Here is a tiny trained network, its code and every weight. The questions are about switching its units off for an input and a target symbol, where a switched-off unit gives its printed mean instead of its output.

import numpy as np


def w(rows, s, z=0):
    codes = np.array(rows[::2]) - 128.0
    scale = np.full(codes.shape[1], s)
    scale[-1] = z or s
    return codes * scale


def f(y):
    return y / 2 * (1 + np.tanh(0.7978845608 * (y + 0.044715 * y**3)))


def softmax(a):
    e = np.exp(a - a.max(-1, keepdims=True))
    return e / e.sum(-1, keepdims=True)


def log_softmax(a):
    a = a - a.max(-1, keepdims=True)
    return a - np.log(np.exp(a).sum(-1, keepdims=True))


def net(x, mask):
    ids = ['αβγδεζθλξπσφψω'.index(c) for c in x.split()]
    T = len(ids)
    res = E[ids] + P[:T]
    u = 0
    for l in range(3):
        q, k, v = (res @ M[l].T for M in (Q, K, V))
        z = softmax(np.where(np.tri(T) > 0, q @ k.T / 3**0.5, -1e9)) @ v
        res = res + np.where(mask[u], z, O[l][:, -1]) @ O[l][:, :-1]
        u += 1
        y = f(res @ A[l][:, :-1].T + A[l][:, -1])
        res = res + np.where(mask[u : u + 4], y, B[l][:, -1]) @ B[l][:, :-1]
        u += 4
    return log_softmax(res[-1] @ U[:, :-1].T + U[:, -1])


Q, K, V, O, A, B = {}, {}, {}, {}, {}, {}
E = w([
[136,113,76,140,117,72,172],'α',
[154,102,85,131,52,65,178],'β',
[108,105,46,153,158,153,151],'γ',
[155,63,140,142,137,139,144],'δ',
[162,182,146,188,164,43,152],'ε',
[248,115,149,120,8,127,68],'ζ',
[115,87,71,164,238,173,136],'θ',
[67,168,39,65,138,95,62],'λ',
[225,152,201,196,91,56,150],'ξ',
[220,174,202,140,144,131,38],'π',
[118,94,103,136,191,87,156],'σ',
[221,96,147,116,125,194,45],'φ',
[100,62,17,48,50,151,84],'ψ',
[160,152,87,72,98,125,65],'ω',
],0.012)
P = w([
[145,113,134,119,127,153,167],'0',
[213,230,52,127,146,176,137],'1',
[86,135,170,173,115,85,111],'2',
[231,97,105,71,167,111,106],'3',
[255,202,20,170,136,114,106],'4',
[70,123,167,193,117,59,67],'5',
[214,80,108,74,175,89,63],'6',
],0.014)
Q[0] = w([
[220,105,73,192,174,75,65],'0.h0',
[117,216,83,200,89,193,150],'0.h0',
[204,120,133,10,178,89,117],'0.h0',
],0.011)
K[0] = w([
[105,109,128,174,110,93,40],'0.h0',
[97,97,171,141,137,115,250],'0.h0',
[144,103,121,89,124,116,51],'0.h0',
],0.019)
V[0] = w([
[112,181,136,112,241,11,160],'0.h0',
[54,148,8,46,18,78,180],'0.h0',
[72,2,106,159,132,66,119],'0.h0',
],0.0077)
O[0] = w([
[63,228,209,64,112,188,153,42],'0.h0',
[112,125,149,18,181,2,135,188],'0.h0',
[155,149,116,103,148,125,216,2],'0.h0',
],0.0099,0.00077)
A[0] = w([
[173,183,125,105,144,178,213,94],'0.n0',
[207,157,125,70,104,156,117,18],'0.n1',
[190,184,148,153,72,77,145,1],'0.n2',
[1,133,98,153,174,131,155,53],'0.n3',
],0.0096,0.0038)
B[0] = w([
[56,79,176,88,174,170,122,196],'0.n0',
[61,109,113,164,167,84,180,255],'0.n1',
[99,129,22,55,79,129,131,177],'0.n2',
[95,158,1,209,187,167,148,137],'0.n3',
],0.0096,0.0046)
Q[1] = w([
[191,174,67,109,217,159,105],'1.h0',
[92,175,147,127,38,74,134],'1.h0',
[253,214,157,72,95,161,113],'1.h0',
],0.0073)
K[1] = w([
[155,162,79,80,191,210,171],'1.h0',
[137,135,208,124,115,99,86],'1.h0',
[254,128,100,107,146,130,78],'1.h0',
],0.0083)
V[1] = w([
[102,122,120,170,88,117,145],'1.h0',
[99,184,151,174,145,94,111],'1.h0',
[129,220,2,79,122,218,111],'1.h0',
],0.0046)
O[1] = w([
[42,170,125,85,132,54,189,96],'1.h0',
[104,242,199,191,128,136,140,96],'1.h0',
[254,186,79,87,10,126,208,253],'1.h0',
],0.0032,0.0036)
A[1] = w([
[31,35,196,156,2,97,175,115],'1.n0',
[85,118,126,36,184,104,197,79],'1.n1',
[171,183,49,78,104,152,171,1],'1.n2',
[132,241,148,159,181,141,110,133],'1.n3',
],0.0076,0.0038)
B[1] = w([
[143,111,203,3,142,133,255,145],'1.n0',
[109,124,168,236,154,103,62,254],'1.n1',
[138,75,208,150,224,179,112,232],'1.n2',
[82,22,101,130,55,115,196,147],'1.n3',
],0.0086,0.0043)
Q[2] = w([
[31,82,177,68,49,81,69],'2.h0',
[253,79,213,76,23,84,10],'2.h0',
[135,169,20,107,186,27,153],'2.h0',
],0.0074)
K[2] = w([
[121,155,62,83,247,148,152],'2.h0',
[201,125,114,51,157,174,42],'2.h0',
[82,157,87,93,86,72,98],'2.h0',
],0.011)
V[2] = w([
[80,126,59,130,245,222,76],'2.h0',
[117,87,72,2,68,106,102],'2.h0',
[169,42,165,82,156,118,243],'2.h0',
],0.0064)
O[2] = w([
[158,168,139,92,248,153,150,252],'2.h0',
[160,123,134,97,57,142,199,157],'2.h0',
[108,108,145,215,126,106,209,66],'2.h0',
],0.011,0.0016)
A[2] = w([
[113,105,47,189,59,98,129,71],'2.n0',
[189,55,98,198,154,118,113,2],'2.n1',
[102,153,190,134,141,227,150,95],'2.n2',
[2,121,244,156,167,140,132,43],'2.n3',
],0.0089,0.0073)
B[2] = w([
[193,190,230,113,189,161,138,179],'2.n0',
[1,223,92,33,104,129,178,234],'2.n1',
[183,162,202,60,88,116,215,160],'2.n2',
[105,67,124,67,12,135,79,253],'2.n3',
],0.0094,0.0048)
U = w([
[43,49,121,196,114,105,95,195],'α',
[89,206,186,194,101,53,136,183],'β',
[126,94,125,181,206,134,147,133],'γ',
[80,80,105,147,157,161,218,140],'δ',
[73,144,131,98,44,140,141,68],'ε',
[139,231,151,61,87,114,158,39],'ζ',
[130,88,150,76,196,166,172,42],'θ',
[125,183,213,126,202,72,63,122],'λ',
[165,121,192,192,116,183,124,154],'ξ',
[147,151,170,181,105,187,41,146],'π',
[97,74,196,72,136,175,112,94],'σ',
[47,204,59,51,96,118,123,54],'φ',
[67,142,110,45,145,41,186,3],'ψ',
[253,20,61,119,110,120,141,228],'ω',
],0.0068,0.006)

Each question gives the input, a string of symbols that net reads in full, and the target symbol t.
The units are the heads (3 rows each of Q, K, V and O) and the neurons (one row each of A and B). Each row of codes is followed by its name. A weight is (code - 128) times the scale printed after its matrix; where a second scale follows, it is the last column's (O, A, B and U).
mask holds one flag per unit, layer by layer, with each layer's heads first. A switched-off unit (its flag False) gives its mean, the last column of its rows in O or B, instead of its output. The means were averaged over made-up inputs and are rounded, as every weight is.
A unit's drop is (log p(t) with every unit on - log p(t) with that unit switched off) / (log p(t) with every unit on - log p(t) with every unit switched off).
The circuit of an input: a set's keep is (log p(t) with only the set's units on - log p(t) with every unit switched off) / (log p(t) with every unit on - log p(t) with every unit switched off). Starting from the 12 units with the biggest drops (on a tie, the unit counted first), units are removed one at a time, each time the one whose removal leaves the highest keep (on an exact tie, the one counted first), for as long as the keep stays at least 0.8.
units of the circuit, in order: the units of the circuit, biggest drop first
most important unit: the unit with the biggest drop
k most important neurons: the k neurons with the biggest drops, biggest first
k most important neurons of layer l: the k neurons of layer l with the biggest drops, biggest first
input α δ π α ψ δ δ, target ψ: units of the circuit, in order	(2.n1; 0.h0)
input θ ω ζ α δ, target ζ: 3 most important neurons	(2.n1; 2.n0; 1.n0)
input ξ ω ω α ψ δ, target σ: 2 most important neurons	(1.n0; 2.n3)
input α ξ σ ω ω λ, target φ: most important unit	2.h0
input ω ω ξ, target ζ: units of the circuit, in order	(0.h0; 1.n0; 2.n2)
input π α σ ω φ, target σ: 2 most important neurons	(0.n0; 2.n3)
input λ α ω α ω λ σ, target λ: units of the circuit, in order	(0.h0; 1.n1)
input ε ε β σ, target σ: units of the circuit, in order	(0.h0; 0.n0; 2.n3)
input α β θ, target δ: units of the circuit, in order	(0.n3; 0.h0; 1.n3)
input ω α π, target ξ: 2 most important neurons	(1.n3; 1.n2)
input α ω ω, target λ: 2 most important neurons	(1.n1; 0.n1)
input α ξ ψ δ α, target ψ: units of the circuit, in order	(0.h0; 2.n1)
input α ζ δ δ ω, target δ: 2 most important neurons	(1.n0; 1.n2)
input ψ ω ω λ ω ω ε, target ω: most important neuron	(2.n1)
input α α σ ω α, target σ: 2 most important neurons of layer 1	(1.n2; 1.n1)
input σ ω δ, target σ: 2 most important neurons	(2.n3; 1.n0)
input σ ω σ ζ α, target σ: 4 most important neurons	(0.n0; 2.n3; 1.n2; 1.n1)
input α ω α λ φ π, target ξ: units of the circuit, in order	(0.h0; 2.n2)
input ω ω ζ ω β, target ζ: units of the circuit, in order	(2.n1; 2.n0; 2.h0; 0.h0)
input α φ α δ, target φ: most important unit	2.n1
